Each row has a class, written after it.
[-202 -320  207 -408   59  333  249  -68   32  -30 -263  -92  -92   26
   80  -83 -212 -282  263  -78   31   35  136  -26   44   68   -1 -156
  -92  171 -157   56  -34   28   14 -172 -226]
L
[ 256   -7 -154 -122 -161  129  112 -101  134   30 -485  -86   90   -7
   82 -238 -170 -320   95  190 -217   23  -50  242 -190 -121  237  249
  -26   34   15  137   49  111  158   19 -118]
A
[ -53  110  162 -235   95   14  268  -75  362   -8 -249  -44   55   29
  -66   61 -101 -103  218   13   74   66  308   31  -25  -46   26  209
 -116   -6  256  -19    9  108  -67  -80  212]
L
[ 163  319 -157  282  176 -111   21  -59  220 -274  115   55  -81   -3
   64 -150   45  -97  -73   57  -37  144  247  153  155 -135 -155  201
  236 -138  246  110  119 -152  234   -8  145]
N
[  89  -37  123   66  215 -355 -688  201 -481  -91  363  -46   -2   89
 -179   71  583 -434 -336 -228  204  179  147  427  342  -33 -341  383
  326   15  238 -368  109  -66   38 -645  329]
T
[ 270  -16 -183 -176 -118  102   83 -167   88   43 -510 -128   85   12
   63 -256 -158 -380  154  210 -268   19  -16  270 -157 -149  239  277
  -16   21  -29   95   82  134  150    7 -109]
P
[-342 -109   73 -164  338  -56  265  155   79   84  -81 -190   13 -194
   79  222  -14  -19   97 -171  359   79  324  133  -15  -24  -12   45
  -78   23  262 -165  -96  -32  -41  -25   94]
B
[ 258  -43 -180 -175 -142   53   67 -160  172   38 -484 -120   84   23
   40 -263 -162 -345  166  202 -224    4  -31  225 -164 -114  210  275
  -19    7  -22  122   98  161  158   19  -45]
H
[ 120 -145  -86  201  -49 -116   96  177 -302 -107 -292  -41   14 -178
   78 -115 -123  102 -207   22  120   26  -48 -121 -300   20   71   34
    0 -191   43   -4  -68   93   64   98 -211]
B
[  19 -275  -66 -147  -92  279  293 -117 -171   22  271    1 -226  107
 -122  -73 -110  130   51  -88 -263  -12   13  -47 -232  -91  133 -394
    5  188 -309  389  179 -111  -34  276 -230]
P
[  -9  198 -124  329  205 -160  -88   45   34 -275 -185   48  -28 -130
   40 -146   25 -328  -59   41  -39    0  174   52   99 -158 -179  305
  143 -270  200    8  112  -64  197  -23   59]
T
[-224   75  -22 -277  576  110  309  430   19 -282 -396  218  -41 -127
  134   53 -148 -187 -823 -410  336 -273  402   53 -271 -103  145  354
  132 -428  562  270  -40 -217 -119   16  -20]
B
[ 279   40 -179 -132 -112   51   -3 -155  116   45 -517 -114   81   29
   73 -257 -117 -350  161  206 -211  -10   12  266 -127 -117  241  294
   -7   26   12  124   74  127  161   -6  -42]
B
[  41   79  -64  207  141 -267  434   44  242 -143  287  193   34  -64
  -10   74  -95   39  -85 -135   32   63  101  156   28   94  -89  -78
  103 -188  335   -6  202   21  146  365   79]
V
[   9   -2  -49 -154    6  177   99 -292  522  -92  -68 -193 -284   52
   61  173 -219  324  135   67 -244  454    8  406  -46  -12  -31  -88
   57  318 -117 -191   66   99   77  200  -15]
F
[ 233  -22 -207 -126 -135   93   92 -144  119   30 -504 -106   71  -10
   71 -242 -167 -393  179  189 -227   26  -50  254 -182 -107  220  251
   -3   -4  -39  116   71  130  156   18 -100]
V
[-195  120  185 -172   50   20   58  -24  138  148 -144 -175  100  -76
   82  -64  -68  -67  319   -4   97   51  288   44  190    1   94   47
 -228   94  167 -238  -93  130  -21  101   50]
H
[ 110  169   91  100  191 -357 -257  224  186    1  219  147   49  -55
  314 -266  273 -159   96  -88  310  -72  497   -4  115  174  228  481
  151 -364  241  -45 -153 -186  204 -158 -167]
H
[ -80  118  262 -366 -155   60  458   85  172 -168  260  391   -8 -179
 -373  150  -95  668 -495 -176   53  379 -178   63 -276  244  -91 -405
  120 -158  220  241   43  232 -125  -12  150]
S
[ 102 -142  102  235  -95   73   47  257 -147 -207  211  178 -139 -122
  213   32    0  -12 -143 -170  -39  267  -97   19  -55   41 -249  104
   99   59   -3  -40  -45 -251  217    4 -357]
F
[ 233   27 -199 -146  -92   82   53 -161  162   61 -440 -142   78    2
   81 -259 -148 -307  194  180 -218   -6    3  262 -157 -106  239  218
   -5   11   12   89   49  100  139   62  -55]
V
[ 238   58 -210  -91 -108  140   23 -178  114   48 -482 -158   88   23
  132 -327 -116 -346  152  201 -268   22   40  242  -86 -161  237  282
  -18   46   18  126   78  100  187   14  -61]
N
[ 122  -29   66 -238 -160  461 -445  138  -34 -228 -681 -236   87   23
  280 -636  -18  -95 -177   86  -52 -142  179 -362  -49 -197  164  148
  -22 -100  371  390 -271 -388  -67 -147  -15]
L
[ -52   43 -120  205  380  189    3  -37  299 -307  305 -201 -251   29
   10  -70  205 -113    2 -190 -179  201  255  308  240 -202 -271  146
  293   36  206  -20   93 -290  134 -140   96]
A
[  23 -322 -199 -110   83  577    8   19  290 -243 -197 -151 -138   86
  202 -350    7 -224 -238 -100  -62 -114  208 -109 -180 -320   12  208
   48   44  129  295  -62 -516   66  -12  -58]
A
[-134  -28   80  -25  -87  258  -34  -72 -413   40  -87  -93  -83  106
    5 -231   56    2  -96   49   -7 -121   85 -217 -130 -181  186  -83
  -28  139 -220  149  -46 -219 -128   12 -217]
S
[ 238  -28 -198 -104 -143   48   54 -116  122   56 -466 -119   95    9
   83 -246 -156 -340  154  198 -196   -5  -67  260 -157  -94  250  271
  -37   -6   -8   89   56  122  160   62  -88]
A
[ 214  185 -169 -114  194  345 -389  -35  125 -114 -135 -424   78  187
  224 -488  279  -53 -216 -211   48  -59  294   19   52 -269  164  252
  148  -22  519  169 -163 -496  -50  -79  198]
P
[  94 -439  -33  -69   76  528 -140  168   62 -467  169 -111 -301  -45
   72   -4   72  -57 -472 -345  -57  226  -13  221 -149 -131 -435  306
  492    7  391  408   20 -495 -116 -503  212]
F
[-253   39   54  101  184  -89  202   55 -313 -284  -83  173 -231   53
 -289  374   40 -737 -338  367 -110   34  168  397  147 -368 -137  550
  135 -198 -123 -170  156  191 -189 -183   10]
N
[-191 -114  208 -203 -154  202  123   15  661   16  -90 -271   31  -26
  122 -250 -144  399   30 -173    9  123  147  -65    1  137  133   -7
 -120  -26  603   53 -125  -29  -44  247  312]
N
[ 252   42 -194 -134 -106   58   58 -162  108   33 -513 -114  103   -8
   51 -281 -164 -402  208  207 -246   14  -17  247 -119 -142  224  252
  -16   13  -12  124   80  120  182   25  -91]
N
[ -20   92  204  177 -130 -224  108  169  301  -97  192  -59  130 -415
 -116   49  -25  330  233 -385  182  520   30   60 -268  247 -143  221
  102 -298  370 -218 -167  -68   -7   88   -9]
P
[-171   -8   33 -327  328   65   86   77 -369  -88  -72  -68  -96  126
 -134  -31   72 -158  -67   -2   91 -114  395  109   36 -224  113 -123
   83  117   91  239  117 -156 -196 -241   86]
T
[  28  287 -108  -20   56  383 -443  -82   78 -120 -171 -395  -61  217
  451 -312   76   -5 -212    6   -8  -72  383 -145   98 -319  116  392
   32  170  235   68 -164 -474 -132   -8  132]
T
[ 136 -424 -238    9  -35 -262  232  -81 -839  174  135  -56  195 -200
 -184 -130 -162  505 -157 -358  303  149 -484 -122 -316  221 -147 -579
  175 -403 -355  129   33  188   57  292 -166]
L
[-333 -198  142 -270  187   30   54 -166  243  -29  174 -285 -108  165
  149   21   10  209  201 -188   13  303  250  213  354   -4 -231 -101
   39  177  217 -275   50  -67   24   41  227]
S
[ -37  -13   19 -200  200  394 -177 -120 -335 -135 -189 -216 -143  210
  -35 -410  146 -127   -4   51  -59 -145  450  -95  -53 -333  151  127
  178   35  -73  310  -52 -389 -165 -426  -61]
L
[ 270    3 -202 -145 -138   96   82 -145  116   48 -463  -85   60    5
   81 -226 -175 -340  122  201 -253  -13  -49  256 -155 -138  213  223
  -17   50  -53  107   69  112  177   56 -119]
F
[ -59   -9 -121   56   27  169   49 -125 -395   65  202 -149   21   88
  -54 -175   61   92  133  -87   26 -168  137 -209 -142 -260  216 -261
   16   23 -169  197 -124 -420  -34  152 -291]
F
[ 267  -23 -213 -117 -102   90   72 -159  134   36 -532 -116   82   15
   86 -299 -169 -385  171  201 -231  -16  -22  233 -172 -148  236  261
   -8  -24  -15  131   65  132  183   18 -112]
S
[-133   95   25  -81   86  463 -341   49 -203 -167 -389 -397  -26   63
  265 -256   59 -222 -167   27  251   13  301 -273   73 -294   12  187
  -17  106  197  172 -242 -398 -178 -296  122]
S
[ 214 -418 -206  295 -180 -328  -53  143 -517  -24 -275  482   70  157
 -183  195 -211 -472 -282  149  279 -448 -409   -7  -82  161  112  247
  -27 -512 -134  281  165  477   48 -243  -21]
H
[   9 -142   22  -93  158  604  -77  124 -292 -110 -159 -123 -120  116
  300 -176   58 -361 -417  -14   33 -240  280 -179 -116 -422  221  235
  -29  162  203  184 -228 -572 -184  -55 -201]
A
[ 280   40 -245  -98  -94   35   39 -160   69   32 -469 -101   89    0
   36 -235 -142 -356  169  179 -253  -23  -66  268 -149 -107  225  233
    9  -19  -91  100   90  118  170   57 -136]
P
[ 113    9  158  -69   36  245  -59 -150 -185  -71  -52   33   31  336
  -72  -81   90 -294  -12   13  -48 -129   85   57   63  -73  132  303
   88   39  -93  192   26 -127   21 -364  -88]
Z
[ -53  181 -170  155  143  535  -63 -136  257   17   25 -354   64   51
   46 -416  258  -52    4 -210  122  -13  361 -228   80 -426  101 -124
    0   69  199  210 -205 -464  105  -45   36]
H
[  41  152  -73  255  106 -255  -42  201 -261 -148   -1    6  -29  -77
  169  -41  -37 -133 -170  -61   76   22   59   43   19    0 -126  191
  104 -219  196  -44   37   12   60   94  -28]
S
[-146   36  -49   16   86  531  -49  -49  327 -214 -100 -182   15   73
  256 -348   82   97  -48 -164 -162   42  296 -140   99 -293  -42  146
    2   88  285   28 -104 -577  -74  133   20]
T
[  43  -68 -152  138  114  -12  100  -37   71  -87  -18   14 -108 -222
 -107 -106  -18  117 -177  -94 -152  156  -32   31 -125 -136  -88 -164
  137  -94  -31    3   80   22  130  211  -61]
Z
[-139 -150   48 -527  185 -141   60  159 -132 -161 -208 -242 -143   44
 -440  190 -168 -231  116  123  301  -46  212  241 -129  -40  101  -87
  197  -24 -102  363  -47   24 -184 -505  150]
Z
[ 230  -20 -209  -96 -147  113   29 -142   33   38 -492 -129   82    7
   63 -300 -149 -327  125  223 -268    4  -22  245 -170 -166  253  230
   -4   18  -34  141   72  124  154   -7 -102]
Z
[ 146  -42  -47  308  -48    4  -13  -12  255 -189  -11  117 -128  -22
  171  -49   70  -94   17   41 -123  202  -55   53   27   33 -143  213
  107 -100   48  -29   17  -50  223  -20 -106]
L
[  88  106 -231  235  213   80  225 -115  122 -175 -161   95 -132 -122
  -39 -156   76 -150 -212  -32 -138   95   64  175  -42 -188  -40  -43
  198  -17   29   -2  107  -88  255   36 -102]
F
[ -83  202 -150   57  225   87   72   28   67 -252  109 -181 -152  -79
  -94 -165    7  100 -176 -139  -81  148  202   82  -33 -275 -138 -152
  255  -15  129  180   61 -333   -5  134   58]
T
[-267 -292   46 -229   -8  217 -116  -18  132  -71 -193 -158 -168   47
  216  -96  -73   57   35   31 -145  133  224  198   67 -105   82   -8
  -91  150  276 -133   31  -36 -151  182   32]
N
[ 255   -4 -239 -126 -104   66   94 -165  101   32 -428 -108   67   17
   74 -235 -149 -313   98  174 -254   24  -69  269 -148 -128  210  205
   17  -11  -33  111   99  131  165   77  -92]
F
[-221  -78  -71  -86  169   49  -20 -134 -103  100  103 -290  -86  -52
  173  106   42  161  123  -67   -9  234  133  230  155 -109 -129 -314
  -47  287 -103 -395    6   52   -4  252 -102]
B
[ -95   83    3  181  104 -155  100  125  321 -151  253  144 -142  -91
  126  -41  -24  215 -137  -49  -72  188  172  101  113  -42 -233  117
   38 -147  215 -118  119  -32  182  332   61]
H
[  47   -6 -150   93  198   49  303  -31  158 -274  -71  -43 -158  -60
    7  -91  -35 -273  -70   34 -109  161  144  146   58 -270 -104  -40
  177  -31  136  145   89  -98  298  -17 -113]
F
[ 169 -213 -145  144  218   79 -478  135 -899 -325 -453  195 -276  186
  -22 -191  218 -374 -370  186  -80 -109  213  131  -45 -132   89  360
  327 -347  -96  251    2  -35 -118 -643  -22]
Z
[  54  -62  -90  -86   38  392  -14 -188 -329  -97   90 -283 -148  288
  -84 -374  126  -78  -12   -5 -164 -139  331 -109 -215 -351  215   36
  195   29 -129  433  -20 -353  -26 -302 -144]
F
[ -40  -90  111 -116  -77  366   87 -133   81  -37   67   44  -92  190
   71 -326  -82  117   51   -5 -177  -30  144 -284  -92 -180  132   65
  -74   -4 -105  414   96 -223   46   34 -177]
L
[ -12   88   65 -365  -38  465  395 -140  -82  -92 -164  -29  -63  300
  -56 -147  -58   17 -164  142  -38 -184  391  -97 -159 -285  317  -46
  -56  176  132  471   10 -115 -177 -137   40]
V
[ -48 -214   65 -311   34  529 -229  -37  -32   16 -140 -573   -2  178
  154 -130  -58  -15 -104  -68  255  -14  179 -123  -68 -261  141   23
 -106  254  246  148 -228 -350 -251  -60  149]
B
[ 174   45 -120  315  -23 -289   46   87  -16 -191  294  106  -33 -138
   11 -218   48 -121  -19 -154 -126  148  -43  -79  -26  -10 -235   74
  183 -221   64   -5  159 -159  136  230  -94]
L
[ -56   46 -211  295  240  -18  131  -24  203 -294  106   90 -152 -207
 -181  -23   74 -194 -145 -113 -262  205   32  123  -41 -240 -223   63
  265 -194   38  -18  165 -167  100   80  -44]
N
[ -38 -175  -68 -422  276  118   30   41 -597 -111 -347 -234  -32  185
 -186 -142 -106 -395 -293   65  332 -167  303  -62  -83 -227  119 -132
   99 -122   67  322    6  -53 -287 -329  251]
F
[-325  165  395  -97   67  203   37  143  174 -676 -196   51 -114  -57
 -316  -71   46 -164 -381  -80 -123  459  195   35   32 -155 -340  603
  325 -544  632  310   33 -118 -187 -507  391]
N
[-140 -223   82 -237   57  150   84  -44 -374 -124  -10  -11 -123  174
 -188  -83  -97  -93  -26    5   34  -87  200  -86 -233 -149   32  -69
   85   10 -130  230   92 -174 -238 -176  -32]
Z
[ -68  -73  161 -233   57   50  215 -191  428   29   68 -105  -67   86
 -133  133   50 -255  361 -170   40  137  124  150  116   84  -65   75
    5  184  -19 -141   16  166  103 -345   48]
F
[ 461 -545 -162   22 -485   72 -296  244 -296 -161 -531  279 -181   73
   27 -492  -28 -539  296  242 -296  -11 -245  276  -73  142  149  135
   -1   54   51  474   83  -76  274 -216  -78]
N
[ 236  -51 -170 -135 -177  121   66 -143  160   31 -493  -89   74   -5
   67 -258 -172 -353  143  213 -282   32  -51  234 -186 -146  220  285
  -31   25  -19  119   71  109  160   47 -110]
N
[ 239  287 -201  427  186  -93  172   -9  146 -163   78  164 -128 -110
  133    3  133 -110 -151    1  -37  181  162  181   41 -111  -40  113
  158  -45  166   45   66  -71  373  132  -66]
H
[  89   64 -229  168  222  -33  142  -57  -19 -222  -72  -51 -134    4
  -17 -159   49 -221  -89   78 -139   52  185  213   45 -164  -88    4
  205 -155  105   77  140   30  121   60   60]
S
[ 123 -245   -4 -105  -95  483 -389 -148 -402  -43 -287 -440   55  332
  358 -492  -22 -137  -69  114  -67  -57  254 -166   96 -369   56  306
  -28   65  126   96 -147 -335  -79  -95   23]
N
[ 167 -180    2   -1  -57 -263  192   69   96 -261   39  219 -160 -148
 -281  227 -150  -92 -195   86 -172  239 -123  239 -153  -17 -159   77
  118   -7  -18  -84  262  223   21   99  -17]
H
[ 185   55   17  302   71    1   38 -126 -343  -78  -54  114  126 -121
 -150 -232  128 -574  398   29  116  314  -81 -246  179  -51 -132  183
  187 -221 -246  243   98   21  124 -770  -64]
V
[-129  184  193 -225   -5  369 -156   83   67  -37  -98 -249   93  170
   88 -314   84 -302 -182   -2  160 -163  428 -353   64 -287  160  124
 -106    1  287  195 -174 -287 -250  -92  116]
N
